Below is a small trained network, with its code and all its weights. Each question gives an input and a target symbol and asks what happens when units are switched off, that is, made to give their printed mean instead of their output.

import numpy as np


def w(rows, s, z=0):
    codes = np.array(rows[::2]) - 128.0
    scale = np.full(codes.shape[1], s)
    scale[-1] = z or s
    return codes * scale


def norm(h):
    return h / np.sqrt((h * h).mean(-1, keepdims=True) + 1e-5)


def f(y):
    return y / 2 * (1 + np.tanh(0.7978845608 * (y + 0.044715 * y**3)))


def softmax(a):
    e = np.exp(a - a.max(-1, keepdims=True))
    return e / e.sum(-1, keepdims=True)


def log_softmax(a):
    a = a - a.max(-1, keepdims=True)
    return a - np.log(np.exp(a).sum(-1, keepdims=True))


def net(x, mask):
    ids = ['γδξπσψω'.index(c) for c in x.split()]
    T = len(ids)
    res = E[ids] + P[:T]
    u = 0
    for l in range(2):
        q, k, v = (norm(res) @ M[l].T for M in (Q, K, V))
        z = softmax(np.where(np.tri(T) > 0, q @ k.T / 3**0.5, -1e9)) @ v
        res = res + np.where(mask[u], z, O[l][:, -1]) @ O[l][:, :-1]
        u += 1
        y = f(norm(res) @ A[l][:, :-1].T + A[l][:, -1])
        res = res + np.where(mask[u : u + 4], y, B[l][:, -1]) @ B[l][:, :-1]
        u += 4
    return log_softmax(norm(res)[-1] @ U[:, :-1].T + U[:, -1])


Q, K, V, O, A, B = {}, {}, {}, {}, {}, {}
E = w([
[137,152,163,108,121,98,113],'γ',
[151,76,107,124,97,142,155],'δ',
[4,24,130,108,172,217,119],'ξ',
[136,129,128,121,91,170,132],'π',
[112,83,83,148,97,111,127],'σ',
[126,150,90,157,111,179,97],'ψ',
[123,142,60,120,194,158,229],'ω',
],0.0024)
P = w([
[47,194,248,75,4,72,254],'0',
[106,179,193,92,30,59,171],'1',
[123,152,150,116,77,104,118],'2',
[144,136,111,134,128,131,106],'3',
[154,125,59,145,167,166,86],'4',
[182,97,20,162,199,182,79],'5',
],0.00066)
Q[0] = w([
[215,127,119,90,44,72,75],'0.h1',
[168,147,96,125,2,99,59],'0.h1',
[75,143,171,153,158,128,180],'0.h1',
],0.003)
K[0] = w([
[79,137,182,61,125,88,183],'0.h1',
[31,255,218,57,58,71,166],'0.h1',
[93,61,54,210,108,221,148],'0.h1',
],0.0029)
V[0] = w([
[149,116,39,168,96,217,152],'0.h1',
[216,87,49,165,157,164,21],'0.h1',
[204,195,192,118,181,83,5],'0.h1',
],0.0014)
O[0] = w([
[132,216,222,41,48,109,175,76],'0.h1',
[129,97,191,95,46,58,128,3],'0.h1',
[206,25,77,213,176,60,8,123],'0.h1',
],0.0015,0.0018)
A[0] = w([
[126,177,225,105,134,106,193,140],'0.n1',
[3,84,170,57,36,199,237,3],'0.n2',
[67,32,65,161,127,242,172,89],'0.n3',
[92,23,76,216,191,104,165,99],'0.n4',
],0.0027,0.0032)
B[0] = w([
[111,167,145,142,51,181,61,178],'0.n1',
[188,43,74,143,209,90,23,134],'0.n2',
[102,149,196,137,136,16,104,255],'0.n3',
[111,159,4,139,126,207,11,135],'0.n4',
],0.0019,0.00088)
Q[1] = w([
[151,154,22,254,127,249,72],'1.h1',
[118,24,6,246,133,157,87],'1.h1',
[155,247,160,181,119,224,113],'1.h1',
],0.0051)
K[1] = w([
[176,196,173,164,189,26,21],'1.h1',
[200,148,115,215,227,55,7],'1.h1',
[55,238,247,29,17,3,146],'1.h1',
],0.005)
V[1] = w([
[207,148,144,124,192,29,21],'1.h1',
[111,70,4,217,166,208,86],'1.h1',
[35,101,140,233,109,72,181],'1.h1',
],0.0014)
O[1] = w([
[117,139,197,65,68,135,204,157],'1.h1',
[49,185,39,175,72,186,77,6],'1.h1',
[179,68,3,131,169,188,106,121],'1.h1',
],0.0017,0.0012)
A[1] = w([
[79,172,117,172,65,180,188,24],'1.n1',
[129,170,86,166,253,98,96,53],'1.n2',
[182,47,149,90,123,120,125,5],'1.n3',
[160,156,144,118,189,141,127,39],'1.n4',
],0.0041,0.0023)
B[1] = w([
[54,103,65,183,139,62,76,125],'1.n1',
[187,118,153,181,174,121,116,255],'1.n2',
[46,123,75,251,133,155,147,74],'1.n3',
[33,83,7,149,96,127,103,150],'1.n4',
],0.003,0.00061)
U = w([
[89,228,43,60,219,120,238,82],'γ',
[90,62,136,249,38,194,208,92],'δ',
[207,2,31,19,35,32,136,20],'ξ',
[196,228,236,21,80,191,119,254],'π',
[26,50,185,66,208,176,62,73],'σ',
[32,247,44,160,56,105,14,158],'ψ',
[233,117,169,241,219,61,63,128],'ω',
],0.0054,0.0029)

Each question gives the input, a string of symbols that net reads in full, and the target symbol t.
The units are the heads (3 rows each of Q, K, V and O) and the neurons (one row each of A and B). Each row of codes is followed by its name. A weight is (code - 128) times the scale printed after its matrix; where a second scale follows, it is the last column's (O, A, B and U).
mask holds one flag per unit, layer by layer, with each layer's heads first. A switched-off unit (its flag False) gives its mean, the last column of its rows in O or B, instead of its output. The means were averaged over made-up inputs and are rounded, as every weight is.
A unit's drop is (log p(t) with every unit on - log p(t) with that unit switched off) / (log p(t) with every unit on - log p(t) with every unit switched off).
The circuit of an input: a set's keep is (log p(t) with only the set's units on - log p(t) with every unit switched off) / (log p(t) with every unit on - log p(t) with every unit switched off). Starting from all 10 units, units are removed one at a time, each time the one whose removal leaves the highest keep (on an exact tie, the one counted first), for as long as the keep stays at least 0.8.
circuit, biggest first: the units of the circuit, biggest drop first
unit that matters most: the unit with the biggest drop
top k neurons: the k neurons with the biggest drops, biggest first
top k neurons in layer l: the k neurons of layer l with the biggest drops, biggest first
drop of u: that unit's drop, to one decimal
input ψ ω σ ψ γ, target π: circuit, biggest first	0.h1, 1.n1
input γ γ ω γ, target γ: top 2 neurons in layer 1	1.n4, 1.n3
input γ ψ σ, target ψ: unit that matters most	1.h1
input σ γ γ σ δ, target δ: circuit, biggest first	1.n3, 1.h1
input δ γ π, target δ: top 2 neurons	1.n3, 1.n2
input γ ω γ, target ω: circuit, biggest first	0.h1, 1.n2
input ψ γ π π, target δ: top 2 neurons	1.n3, 0.n4
input ψ δ γ γ ω π, target π: top 2 neurons	0.n3, 1.n4
input ξ γ ξ ψ, target ω: top 4 neurons	0.n1, 0.n3, 1.n2, 1.n4
input δ ψ γ γ σ γ, target ψ: top 2 neurons	1.n4, 0.n3
input γ γ π γ, target δ: top 3 neurons in layer 0	0.n4, 0.n3, 0.n2
input π γ ψ, target ω: top 2 neurons in layer 1	1.n2, 1.n4
input ψ γ ψ, target π: top 4 neurons	0.n4, 1.n3, 0.n2, 1.n1
input γ σ γ, target ω: top neuron	0.n3
input ω γ γ ω ω γ, target γ: top 2 neurons in layer 0	0.n3, 0.n4
input γ ω δ π σ, target ψ: top 3 neurons in layer 0	0.n4, 0.n3, 0.n2
input ω ω γ γ ψ π, target π: drop of 0.h1	1.2
input ψ ξ π ψ ω γ, target π: drop of 0.h1	1.8
input ω π π δ δ, target δ: drop of 0.h1	1.8
input ψ γ δ ψ, target π: drop of 1.n1	0.5
